Here is a tiny trained network, its code and every weight. The questions are about switching its units off for an input and a class, where a switched-off unit gives its printed mean instead of its output.

import numpy as np


def w(rows, s, z=0):
    codes = np.array(rows[::2]) - 128.0
    scale = np.full(codes.shape[1], s)
    scale[-1] = z or s
    return codes * scale


def norm(h):
    return h / np.sqrt((h * h).mean(-1, keepdims=True) + 1e-5)


def f(y):
    return np.maximum(y, 0)


def log_softmax(a):
    a = a - a.max(-1, keepdims=True)
    return a - np.log(np.exp(a).sum(-1, keepdims=True))


def net(x, mask):
    res = np.array(x, float).reshape(1, 3) / 4 @ E
    u = 0
    for l in range(2):
        y = f(norm(res) @ A[l][:, :-1].T + A[l][:, -1])
        res = res + np.where(mask[u : u + 4], y, B[l][:, -1]) @ B[l][:, :-1]
        u += 4
    return log_softmax(norm(res)[-1] @ U[:, :-1].T + U[:, -1])


A, B = {}, {}
E = w([
[117,154,80,155,130,160,133,106,148,107],'x0',
[80,209,3,146,77,79,95,212,88,128],'x1',
[140,150,194,160,17,107,119,107,134,78],'x2',
],0.0072)
A[0] = w([
[102,176,89,194,159,207,137,88,207,73,24],'L0N0',
[116,68,255,75,115,117,131,254,28,151,4],'L0N1',
[127,149,196,232,39,82,130,115,169,33,17],'L0N2',
[190,167,78,138,106,193,170,65,161,84,152],'L0N3',
],0.0078,0.004)
B[0] = w([
[181,37,11,57,65,98,102,178,135,93,190],'L0N0',
[142,45,74,112,20,33,225,187,66,65,213],'L0N1',
[187,163,72,180,141,196,56,216,66,191,255],'L0N2',
[162,61,63,69,25,86,162,66,115,85,206],'L0N3',
],0.011,0.0067)
A[1] = w([
[157,195,47,148,33,101,91,181,87,119,232],'L1N0',
[169,159,209,220,66,176,91,129,144,88,3],'L1N1',
[143,43,68,83,238,137,172,132,167,157,94],'L1N2',
[232,48,188,117,91,138,154,1,159,81,171],'L1N3',
],0.0082,0.0017)
B[1] = w([
[107,104,215,129,185,86,174,65,170,138,248],'L1N0',
[105,126,137,47,225,202,90,61,25,135,141],'L1N1',
[161,84,207,147,117,190,119,117,2,150,179],'L1N2',
[53,248,171,171,164,3,122,106,182,121,180],'L1N3',
],0.0093,0.017)
U = w([
[40,176,185,177,207,60,131,63,160,131,186],'0',
[135,52,59,120,69,59,185,138,58,61,184],'1',
[148,100,156,134,160,220,94,134,2,156,134],'2',
[137,90,150,111,148,75,140,111,132,132,164],'3',
[115,189,132,15,122,214,39,213,219,51,2],'4',
[134,218,65,51,126,214,94,220,205,45,2],'5',
[77,126,116,71,99,222,49,193,239,53,2],'6',
],0.012,0.0075)

Each question gives the input, the list of numbers given to net, and the class t.
The units are the neurons (one row each of A and B). Each row of codes is followed by its name. A weight is (code - 128) times the scale printed after its matrix; where a second scale follows, it is the last column's (A, B and U).
mask holds one flag per neuron, layer by layer. A switched-off neuron (its flag False) gives its mean, the last column of its row in B, instead of its output. The means were averaged over made-up inputs and are rounded, as every weight is.
A unit's drop is (log p(t) with every unit on - log p(t) with that unit switched off) / (log p(t) with every unit on - log p(t) with every unit switched off).
unit that matters most: the unit with the biggest drop
top k neurons: the k neurons with the biggest drops, biggest first
top k neurons in layer l: the k neurons of layer l with the biggest drops, biggest first
drop when u is switched off: that unit's drop, to one decimal
input [-1,2,5], class 2: unit that matters most	L0N2
input [7,-6,1], class 1: top 3 neurons	(L0N0 L0N3 L1N0)
input [-5,-5,8], class 2: top 2 neurons in layer 1	(L1N1 L1N3)
input [-4,2,6], class 2: top 2 neurons	(L0N2 L1N3)
input [0,3,-4], class 2: top 4 neurons	(L1N3 L0N1 L1N2 L0N3)
input [6,-5,3], class 1: top 3 neurons	(L0N0 L0N3 L0N2)
input [-6,-2,-8], class 2: top 2 neurons	(L1N2 L0N3)
input [6,8,-2], class 0: top 2 neurons	(L1N0 L0N1)
input [-6,-3,-5], class 1: top 3 neurons	(L0N1 L1N0 L0N2)
input [-7,-7,-5], class 0: top 2 neurons in layer 0	(L0N2 L0N0)
input [5,5,-7], class 2: top 2 neurons	(L1N3 L0N1)
input [-6,-5,-6], class 1: top 3 neurons	(L0N1 L1N0 L0N2)
input [-8,-5,0], class 1: top 2 neurons	(L0N1 L1N0)
input [8,-2,-5], class 1: unit that matters most	L0N0
input [-2,-3,-4], class 2: top 2 neurons in layer 1	(L1N2 L1N0)
input [8,-2,-8], class 1: top 2 neurons	(L0N0 L0N3)
input [-4,-5,2], class 0: top 2 neurons	(L1N3 L0N0)
input [3,4,-1], class 0: top 2 neurons	(L0N1 L1N0)
input [-6,6,6], class 0: top 2 neurons in layer 0	(L0N0 L0N3)
input [-8,-3,0], class 1: unit that matters most	L0N1
input [6,-3,2], class 1: top 2 neurons in layer 0	(L0N0 L0N3)
input [3,-1,4], class 2: top 2 neurons in layer 0	(L0N2 L0N1)
input [7,7,-3], class 0: top 2 neurons in layer 1	(L1N0 L1N2)
input [-2,-7,5], class 0: drop when L1N3 is switched off	2.2
input [-6,-5,1], class 1: drop when L0N1 is switched off	5.7
